Below is a small trained network, with its code and all its weights. Each question gives an input and a class and asks what happens when units are switched off, that is, made to give their printed mean instead of their output.

import numpy as np


def w(rows, s, z=0):
    codes = np.array(rows[::2]) - 128.0
    scale = np.full(codes.shape[1], s)
    scale[-1] = z or s
    return codes * scale


def norm(h):
    return h / np.sqrt((h * h).mean(-1, keepdims=True) + 1e-5)


def f(y):
    return np.maximum(y, 0)


def log_softmax(a):
    a = a - a.max(-1, keepdims=True)
    return a - np.log(np.exp(a).sum(-1, keepdims=True))


def net(x, mask):
    res = np.array(x, float).reshape(1, 3) / 4 @ E
    u = 0
    for l in range(4):
        y = f(norm(res) @ A[l][:, :-1].T + A[l][:, -1])
        res = res + np.where(mask[u : u + 10], y, B[l][:, -1]) @ B[l][:, :-1]
        u += 10
    return log_softmax(norm(res)[-1] @ U[:, :-1].T + U[:, -1])


A, B = {}, {}
E = w([
[129,131,148,37,125,209,152],'x0',
[96,88,137,191,141,185,161],'x1',
[104,8,171,152,124,93,121],'x2',
],0.0017)
A[0] = w([
[117,194,107,173,134,86,136,145],'L0N0',
[139,153,125,87,131,91,126,34],'L0N1',
[127,255,121,101,130,133,141,145],'L0N2',
[121,127,117,99,137,95,127,67],'L0N3',
[126,159,117,57,127,110,126,103],'L0N4',
[124,154,140,127,137,117,133,102],'L0N5',
[123,148,112,103,131,99,120,9],'L0N6',
[116,148,129,115,134,103,152,70],'L0N7',
[140,147,123,136,122,129,105,89],'L0N8',
[128,139,132,119,146,120,141,72],'L0N9',
],0.0082,0.0012)
B[0] = w([
[190,176,169,175,122,105,88,201],'L0N0',
[98,77,203,107,122,154,149,171],'L0N1',
[187,161,34,1,151,121,92,253],'L0N2',
[100,128,146,135,133,89,170,151],'L0N3',
[177,154,164,99,108,140,87,196],'L0N4',
[97,120,117,117,119,138,75,144],'L0N5',
[103,117,173,138,112,119,148,154],'L0N6',
[89,153,144,134,150,96,132,140],'L0N7',
[52,121,101,80,104,139,98,146],'L0N8',
[137,103,111,137,109,145,105,134],'L0N9',
],0.0079,0.0062)
A[1] = w([
[99,183,166,67,122,147,200,132],'L1N0',
[112,81,2,77,143,126,162,4],'L1N1',
[133,125,133,66,133,138,121,55],'L1N2',
[63,72,112,141,145,112,173,8],'L1N3',
[111,195,118,73,138,231,146,79],'L1N4',
[127,124,124,125,143,129,126,96],'L1N5',
[106,144,122,127,139,123,134,17],'L1N6',
[98,156,104,88,102,168,134,77],'L1N7',
[79,140,121,61,125,94,137,59],'L1N8',
[123,166,136,190,140,172,145,162],'L1N9',
],0.0062,0.00032)
B[1] = w([
[135,198,208,184,156,157,110,201],'L1N0',
[23,123,194,189,104,87,186,191],'L1N1',
[160,98,165,173,127,119,164,246],'L1N2',
[81,135,13,39,100,116,167,210],'L1N3',
[58,202,117,237,255,192,97,251],'L1N4',
[126,123,129,132,124,130,135,133],'L1N5',
[137,132,119,137,115,167,144,128],'L1N6',
[116,175,135,165,187,145,174,190],'L1N7',
[154,13,142,116,75,201,138,206],'L1N8',
[193,96,174,64,99,160,232,164],'L1N9',
],0.0049,0.0032)
A[2] = w([
[103,101,64,93,97,115,161,125],'L2N0',
[109,89,127,132,86,120,140,91],'L2N1',
[170,119,110,144,106,163,171,111],'L2N2',
[151,165,170,82,93,119,181,46],'L2N3',
[200,71,127,149,121,132,131,108],'L2N4',
[90,76,69,92,76,121,175,117],'L2N5',
[113,121,99,234,87,86,131,64],'L2N6',
[133,122,88,254,132,69,127,3],'L2N7',
[163,122,121,143,122,132,160,85],'L2N8',
[115,86,229,150,78,85,113,159],'L2N9',
],0.0063,0.00079)
B[2] = w([
[77,115,32,131,101,38,149,224],'L2N0',
[111,166,135,83,174,132,76,177],'L2N1',
[152,142,167,138,116,44,105,156],'L2N2',
[150,21,45,211,110,88,137,199],'L2N3',
[116,138,151,125,132,74,164,165],'L2N4',
[134,254,86,97,77,16,166,253],'L2N5',
[146,54,194,81,116,191,159,172],'L2N6',
[153,28,205,64,121,199,111,180],'L2N7',
[136,111,66,151,85,125,124,143],'L2N8',
[115,2,168,147,78,117,185,238],'L2N9',
],0.0052,0.0033)
A[3] = w([
[101,121,142,174,102,98,109,151],'L3N0',
[108,121,138,202,153,177,93,131],'L3N1',
[50,70,113,142,121,112,114,152],'L3N2',
[202,130,43,163,155,144,122,106],'L3N3',
[223,155,141,148,156,105,52,150],'L3N4',
[237,190,56,2,131,220,60,3],'L3N5',
[131,64,122,108,173,87,50,123],'L3N6',
[174,142,119,171,116,109,177,139],'L3N7',
[195,176,58,8,170,199,56,23],'L3N8',
[103,95,151,163,126,147,29,127],'L3N9',
],0.0053,0.00082)
B[3] = w([
[123,111,101,51,138,182,164,141],'L3N0',
[112,196,152,196,106,94,179,139],'L3N1',
[235,203,134,116,130,124,150,148],'L3N2',
[112,152,203,41,147,172,106,156],'L3N3',
[84,127,39,67,145,127,145,185],'L3N4',
[189,125,131,110,157,182,1,255],'L3N5',
[165,165,109,158,88,135,195,151],'L3N6',
[69,116,163,28,143,147,103,143],'L3N7',
[194,144,109,146,129,165,25,242],'L3N8',
[130,117,84,127,159,147,206,138],'L3N9',
],0.0075,0.0074)
U = w([
[160,7,208,124,83,124,189,158],'0',
[87,149,60,79,86,26,176,168],'1',
[65,78,117,189,131,114,94,3],'2',
[186,146,105,97,163,184,1,178],'3',
[68,183,160,219,183,173,178,119],'4',
],0.0084,0.0049)

Each question gives the input, the list of numbers given to net, and the class t.
The units are the neurons (one row each of A and B). Each row of codes is followed by its name. A weight is (code - 128) times the scale printed after its matrix; where a second scale follows, it is the last column's (A, B and U).
mask holds one flag per neuron, layer by layer. A switched-off neuron (its flag False) gives its mean, the last column of its row in B, instead of its output. The means were averaged over made-up inputs and are rounded, as every weight is.
A unit's drop is (log p(t) with every unit on - log p(t) with that unit switched off) / (log p(t) with every unit on - log p(t) with every unit switched off).
top k neurons: the k neurons with the biggest drops, biggest first
k most important neurons of layer l: the k neurons of layer l with the biggest drops, biggest first
drop when u is switched off: that unit's drop, to one decimal
input [-2,-5,4], class 1: top neuron -> (L0N0)
input [2,5,-3], class 4: 2 most important neurons of layer 0 -> (L0N0; L0N4)
input [2,4,-3], class 4: top 2 neurons -> (L1N1; L0N0)
input [4,-6,2], class 0: top 2 neurons -> (L0N1; L0N2)
input [7,7,7], class 1: top 2 neurons -> (L0N2; L0N4)
input [6,-3,2], class 4: 3 most important neurons of layer 3 -> (L3N5; L3N8; L3N1)
input [3,0,1], class 4: top 2 neurons -> (L0N0; L0N2)
input [-3,-4,0], class 0: top 2 neurons -> (L0N1; L2N9)
input [-6,-1,8], class 1: top 4 neurons -> (L0N0; L0N4; L1N3; L0N2)
input [3,-1,1], class 4: top 4 neurons -> (L0N2; L0N0; L3N5; L1N4)
input [7,7,5], class 4: top 3 neurons -> (L0N0; L3N5; L0N3)
input [1,-3,4], class 1: top 3 neurons -> (L0N4; L0N0; L1N4)
input [-2,0,8], class 1: top 2 neurons -> (L0N0; L0N4)
input [7,8,8], class 1: top 3 neurons -> (L0N2; L0N4; L0N0)
input [-2,0,2], class 0: most important neuron of layer 1 -> (L1N3)
input [-1,7,6], class 1: 2 most important neurons of layer 0 -> (L0N0; L0N2)
input [-5,1,0], class 0: drop when L0N2 is switched off -> 1.1
input [8,7,3], class 4: drop when L0N4 is switched off -> 0.0
input [5,0,3], class 4: drop when L0N0 is switched off -> 0.9
input [0,6,8], class 1: most important neuron of layer 1 -> (L1N3)
